Below are the code and all the weights of a small trained network. Each question names an input and a target symbol and asks about switching units off, where a switched-off unit gives its printed mean instead of its output.

import numpy as np


def w(rows, s, z=0):
    codes = np.array(rows[::2]) - 128.0
    scale = np.full(codes.shape[1], s)
    scale[-1] = z or s
    return codes * scale


def norm(h):
    return h / np.sqrt((h * h).mean(-1, keepdims=True) + 1e-5)


def f(y):
    return y / 2 * (1 + np.tanh(0.7978845608 * (y + 0.044715 * y**3)))


def softmax(a):
    e = np.exp(a - a.max(-1, keepdims=True))
    return e / e.sum(-1, keepdims=True)


def log_softmax(a):
    a = a - a.max(-1, keepdims=True)
    return a - np.log(np.exp(a).sum(-1, keepdims=True))


def net(x, mask):
    ids = ['βθλξσω'.index(c) for c in x.split()]
    T = len(ids)
    res = E[ids] + P[:T]
    u = 0
    for l in range(3):
        q, k, v = (norm(res) @ M[l].T for M in (Q, K, V))
        z = softmax(np.where(np.tri(T) > 0, q @ k.T / 3**0.5, -1e9)) @ v
        res = res + np.where(mask[u], z, O[l][:, -1]) @ O[l][:, :-1]
        u += 1
        y = f(norm(res) @ A[l][:, :-1].T + A[l][:, -1])
        res = res + np.where(mask[u : u + 8], y, B[l][:, -1]) @ B[l][:, :-1]
        u += 8
    return log_softmax(norm(res)[-1] @ U[:, :-1].T + U[:, -1])


Q, K, V, O, A, B = {}, {}, {}, {}, {}, {}
E = w([
[171,88,173],'β',
[41,157,84],'θ',
[104,97,22],'λ',
[156,83,194],'ξ',
[196,150,2],'σ',
[153,74,187],'ω',
],0.0032)
P = w([
[131,253,46],'0',
[132,154,158],'1',
[135,134,156],'2',
[138,126,158],'3',
[140,121,154],'4',
[141,118,159],'5',
[142,114,160],'6',
],0.0016)
Q[0] = w([
[113,149,4],'0.h0',
[55,201,96],'0.h0',
[54,226,93],'0.h0',
],0.0047)
K[0] = w([
[150,254,24],'0.h0',
[63,145,51],'0.h0',
[3,121,14],'0.h0',
],0.0038)
V[0] = w([
[159,116,207],'0.h0',
[224,168,83],'0.h0',
[129,254,157],'0.h0',
],0.0024)
O[0] = w([
[47,252,146,63],'0.h0',
[150,97,173,254],'0.h0',
[168,233,217,34],'0.h0',
],0.0026,0.0006)
A[0] = w([
[126,207,171,145],'0.n0',
[158,156,60,239],'0.n1',
[56,94,189,215],'0.n2',
[122,146,47,254],'0.n3',
[4,213,188,214],'0.n4',
[225,185,115,84],'0.n5',
[160,106,103,149],'0.n6',
[233,157,152,85],'0.n7',
],0.0035,0.00096)
B[0] = w([
[123,63,59,100],'0.n0',
[142,104,251,214],'0.n1',
[193,168,111,170],'0.n2',
[206,83,221,246],'0.n3',
[166,52,22,115],'0.n4',
[32,56,148,114],'0.n5',
[113,141,180,171],'0.n6',
[75,65,140,132],'0.n7',
],0.0023,0.0013)
Q[1] = w([
[57,144,79],'1.h0',
[235,70,159],'1.h0',
[3,134,121],'1.h0',
],0.0036)
K[1] = w([
[40,70,100],'1.h0',
[229,222,237],'1.h0',
[83,81,5],'1.h0',
],0.0029)
V[1] = w([
[103,64,56],'1.h0',
[103,149,62],'1.h0',
[235,250,117],'1.h0',
],0.0017)
O[1] = w([
[151,245,41,241],'1.h0',
[208,180,107,4],'1.h0',
[59,233,190,80],'1.h0',
],0.0011,0.00036)
A[1] = w([
[185,172,121,1],'1.n0',
[89,106,118,187],'1.n1',
[136,57,99,220],'1.n2',
[175,143,199,149],'1.n3',
[210,112,250,230],'1.n4',
[238,106,97,160],'1.n5',
[86,43,119,198],'1.n6',
[89,34,169,159],'1.n7',
],0.0026,0.00051)
B[1] = w([
[37,118,167,97],'1.n0',
[217,123,135,143],'1.n1',
[207,224,122,241],'1.n2',
[102,129,63,154],'1.n3',
[139,140,3,255],'1.n4',
[97,199,120,238],'1.n5',
[168,220,141,213],'1.n6',
[90,203,134,213],'1.n7',
],0.0016,0.0012)
Q[2] = w([
[90,152,43],'2.h0',
[67,255,75],'2.h0',
[114,232,15],'2.h0',
],0.0047)
K[2] = w([
[226,42,71],'2.h0',
[115,2,103],'2.h0',
[212,26,37],'2.h0',
],0.0048)
V[2] = w([
[129,124,63],'2.h0',
[138,252,139],'2.h0',
[89,168,161],'2.h0',
],0.0034)
O[2] = w([
[40,104,169,214],'2.h0',
[208,119,252,120],'2.h0',
[206,21,83,6],'2.h0',
],0.0023,0.0015)
A[2] = w([
[80,39,75,115],'2.n0',
[57,150,141,233],'2.n1',
[148,125,195,9],'2.n2',
[186,128,143,118],'2.n3',
[169,103,109,135],'2.n4',
[126,158,89,83],'2.n5',
[178,158,115,126],'2.n6',
[122,2,74,109],'2.n7',
],0.0052,0.0011)
B[2] = w([
[251,130,154,224],'2.n0',
[121,4,179,202],'2.n1',
[152,193,158,80],'2.n2',
[141,114,77,198],'2.n3',
[61,113,119,222],'2.n4',
[96,187,165,218],'2.n5',
[120,93,109,249],'2.n6',
[178,72,162,255],'2.n7',
],0.0033,0.00075)
U = w([
[80,167,2,204],'β',
[89,175,161,81],'θ',
[42,63,215,153],'λ',
[240,45,119,203],'ξ',
[107,157,165,4],'σ',
[145,194,161,25],'ω',
],0.008,0.0024)

Each question gives the input, a string of symbols that net reads in full, and the target symbol t.
The units are the heads (3 rows each of Q, K, V and O) and the neurons (one row each of A and B). Each row of codes is followed by its name. A weight is (code - 128) times the scale printed after its matrix; where a second scale follows, it is the last column's (O, A, B and U).
mask holds one flag per unit, layer by layer, with each layer's heads first. A switched-off unit (its flag False) gives its mean, the last column of its rows in O or B, instead of its output. The means were averaged over made-up inputs and are rounded, as every weight is.
A unit's drop is (log p(t) with every unit on - log p(t) with that unit switched off) / (log p(t) with every unit on - log p(t) with every unit switched off).
most important unit: the unit with the biggest drop
k most important neurons: the k neurons with the biggest drops, biggest first
k most important neurons of layer l: the k neurons of layer l with the biggest drops, biggest first
drop when u is switched off: that unit's drop, to one decimal
input β θ ξ, target β: 4 most important neurons : 0.n4; 0.n5; 0.n7; 0.n3
input ω ξ β σ λ β, target ω: 4 most important neurons of layer 0 : 0.n4; 0.n0; 0.n7; 0.n5
input β θ ω ξ β β ω, target β: 2 most important neurons of layer 1 : 1.n7; 1.n4
input λ λ β β β, target λ: 3 most important neurons : 1.n4; 0.n3; 0.n1
input λ σ λ β β, target λ: 2 most important neurons of layer 1 : 1.n4; 1.n3
input β λ σ λ β, target β: 2 most important neurons : 0.n5; 0.n7
input β λ λ ω, target β: most important unit : 1.n7
input ω β λ θ λ λ ω, target ω: 4 most important neurons of layer 2 : 2.n2; 2.n1; 2.n7; 2.n0
input ξ β θ, target ξ: 2 most important neurons of layer 2 : 2.n0; 2.n1
input ξ β λ β ξ β θ, target ξ: 2 most important neurons of layer 1 : 1.n7; 1.n5
input ω ξ β, target ω: 4 most important neurons of layer 0 : 0.n4; 0.n0; 0.n5; 0.n7
input ω λ σ β β θ ξ, target ω: 2 most important neurons : 2.n2; 0.n4
input β λ θ λ λ ξ ξ, target β: 3 most important neurons of layer 0 : 0.n4; 0.n5; 0.n3
input β β β, target β: most important unit : 2.h0
input ω λ λ λ λ, target ξ: drop when 0.h0 is switched off : 0.2
input ω ω θ ξ, target ω: drop when 0.n7 is switched off : 0.6
input ω β λ λ, target ξ: drop when 1.h0 is switched off : 0.0
